Here is a tiny trained network, its code and every weight. The questions are about switching its units off for an input and a class, where a switched-off unit gives its printed mean instead of its output.

import numpy as np


def w(rows, s, z=0):
    codes = np.array(rows[::2]) - 128.0
    scale = np.full(codes.shape[1], s)
    scale[-1] = z or s
    return codes * scale


def f(y):
    return np.maximum(y, 0)


def log_softmax(a):
    a = a - a.max(-1, keepdims=True)
    return a - np.log(np.exp(a).sum(-1, keepdims=True))


def net(x, mask):
    res = np.array(x, float).reshape(1, 6) / 4 @ E
    y = f(res @ A[0][:, :-1].T + A[0][:, -1])
    res = res + np.where(mask, y, B[0][:, -1]) @ B[0][:, :-1]
    return log_softmax(res[-1] @ U[:, :-1].T + U[:, -1])


A, B = {}, {}
E = w([
[206,110,220],'x0',
[159,252,137],'x1',
[128,128,128],'x2',
[128,128,128],'x3',
[128,128,127],'x4',
[38,144,198],'x5',
],0.014)
A[0] = w([
[165,183,106,118],'neuron 1',
[102,116,158,56],'neuron 2',
[65,155,38,62],'neuron 3',
[147,202,136,119],'neuron 4',
[144,250,141,143],'neuron 5',
[134,147,128,78],'neuron 6',
[239,102,126,83],'neuron 7',
[58,154,178,66],'neuron 8',
[128,130,129,104],'neuron 9',
[183,111,196,77],'neuron 10',
[102,45,137,162],'neuron 11',
[167,211,165,181],'neuron 12',
[230,103,81,48],'neuron 13',
[178,232,136,188],'neuron 14',
[225,92,231,74],'neuron 15',
[66,139,176,45],'neuron 16',
[125,181,125,111],'neuron 17',
[69,142,149,47],'neuron 18',
[146,81,105,85],'neuron 19',
[191,116,36,61],'neuron 20',
[223,123,24,3],'neuron 21',
[189,121,102,75],'neuron 22',
[163,151,172,119],'neuron 23',
[80,67,129,144],'neuron 24',
[147,203,111,121],'neuron 25',
[124,196,158,125],'neuron 26',
[136,130,9,64],'neuron 27',
[126,47,121,174],'neuron 28',
[137,50,117,119],'neuron 29',
[77,123,231,63],'neuron 30',
[183,125,165,124],'neuron 31',
[144,39,173,139],'neuron 32',
[167,131,77,83],'neuron 33',
[127,36,133,153],'neuron 34',
[71,161,40,93],'neuron 35',
[108,75,133,151],'neuron 36',
[37,141,195,81],'neuron 37',
],0.015,0.0035)
B[0] = w([
[172,114,82,192],'neuron 1',
[132,149,127,151],'neuron 2',
[9,84,191,223],'neuron 3',
[142,108,78,202],'neuron 4',
[175,78,91,251],'neuron 5',
[135,116,125,142],'neuron 6',
[126,175,166,210],'neuron 7',
[163,195,140,194],'neuron 8',
[114,147,110,128],'neuron 9',
[21,60,194,193],'neuron 10',
[163,93,76,199],'neuron 11',
[139,72,94,227],'neuron 12',
[158,181,162,211],'neuron 13',
[138,66,86,247],'neuron 14',
[25,88,193,237],'neuron 15',
[166,173,153,182],'neuron 16',
[143,103,119,178],'neuron 17',
[147,194,166,171],'neuron 18',
[160,146,97,165],'neuron 19',
[153,167,177,214],'neuron 20',
[177,178,167,233],'neuron 21',
[151,171,163,176],'neuron 22',
[83,122,91,177],'neuron 23',
[152,118,93,189],'neuron 24',
[148,104,57,205],'neuron 25',
[142,132,89,197],'neuron 26',
[96,146,183,223],'neuron 27',
[148,96,79,196],'neuron 28',
[178,93,86,188],'neuron 29',
[157,201,174,206],'neuron 30',
[95,105,162,181],'neuron 31',
[128,87,87,202],'neuron 32',
[144,165,162,178],'neuron 33',
[154,112,71,201],'neuron 34',
[29,73,157,224],'neuron 35',
[157,110,78,174],'neuron 36',
[186,192,163,212],'neuron 37',
],0.011,0.016)
U = w([
[176,49,26,107],'0',
[5,71,191,250],'1',
[194,209,190,2],'2',
],0.013,0.0009)

Each question gives the input, the list of numbers given to net, and the class t.
The units are the neurons (one row each of A and B). Each row of codes is followed by its name. A weight is (code - 128) times the scale printed after its matrix; where a second scale follows, it is the last column's (A, B and U).
mask holds one flag per neuron, in row order. A switched-off neuron (its flag False) gives its mean, the last column of its row in B, instead of its output. The means were averaged over made-up inputs and are rounded, as every weight is.
A unit's drop is (log p(t) with every unit on - log p(t) with that unit switched off) / (log p(t) with every unit on - log p(t) with every unit switched off).
The circuit of an input: a set's keep is (log p(t) with only the set's units on - log p(t) with every unit switched off) / (log p(t) with every unit on - log p(t) with every unit switched off). Starting from the 12 units with the biggest drops (on a tie, the unit counted first), units are removed one at a time, each time the one whose removal leaves the highest keep (on an exact tie, the one counted first), for as long as the keep stays at least 0.8.
units of the circuit, in order: the units of the circuit, biggest drop first
most important unit: the unit with the biggest drop
top k neurons: the k neurons with the biggest drops, biggest first
drop when u is switched off: that unit's drop, to one decimal
input [7,-7,-7,5,-7,2], class 0: top 2 neurons	(neuron 34; neuron 11)
input [8,3,-4,3,4,-8], class 1: top 3 neurons	(neuron 15; neuron 10; neuron 31)
input [-6,1,-1,2,-3,8], class 2: units of the circuit, in order	(neuron 37)
input [-3,7,5,7,2,-8], class 2: top 2 neurons	(neuron 21; neuron 20)
input [-2,7,7,7,2,8], class 2: top 3 neurons	(neuron 37; neuron 8; neuron 30)
input [5,-4,3,-4,8,-2], class 1: top 3 neurons	(neuron 15; neuron 10; neuron 5)
input [4,4,6,-4,-7,-1], class 0: top 2 neurons	(neuron 3; neuron 35)
input [-8,7,1,4,0,0], class 1: top 2 neurons	(neuron 3; neuron 35)
input [-7,5,4,5,8,8], class 2: top 3 neurons	(neuron 37; neuron 8; neuron 15)
input [6,-4,-6,-4,0,8], class 2: top 2 neurons	(neuron 30; neuron 37)
input [-8,7,-6,0,1,2], class 1: top 4 neurons	(neuron 3; neuron 35; neuron 27; neuron 11)
input [-5,-5,5,7,-8,4], class 0: top 2 neurons	(neuron 15; neuron 11)
input [-1,0,-1,-1,8,-1], class 1: drop when neuron 20 is switched off	0.1
input [6,4,7,-7,-4,4], class 1: most important unit	neuron 15
input [0,-4,4,-2,5,3], class 0: drop when neuron 31 is switched off	0.0
input [3,-2,-7,-3,0,-4], class 2: drop when neuron 35 is switched off	0.3
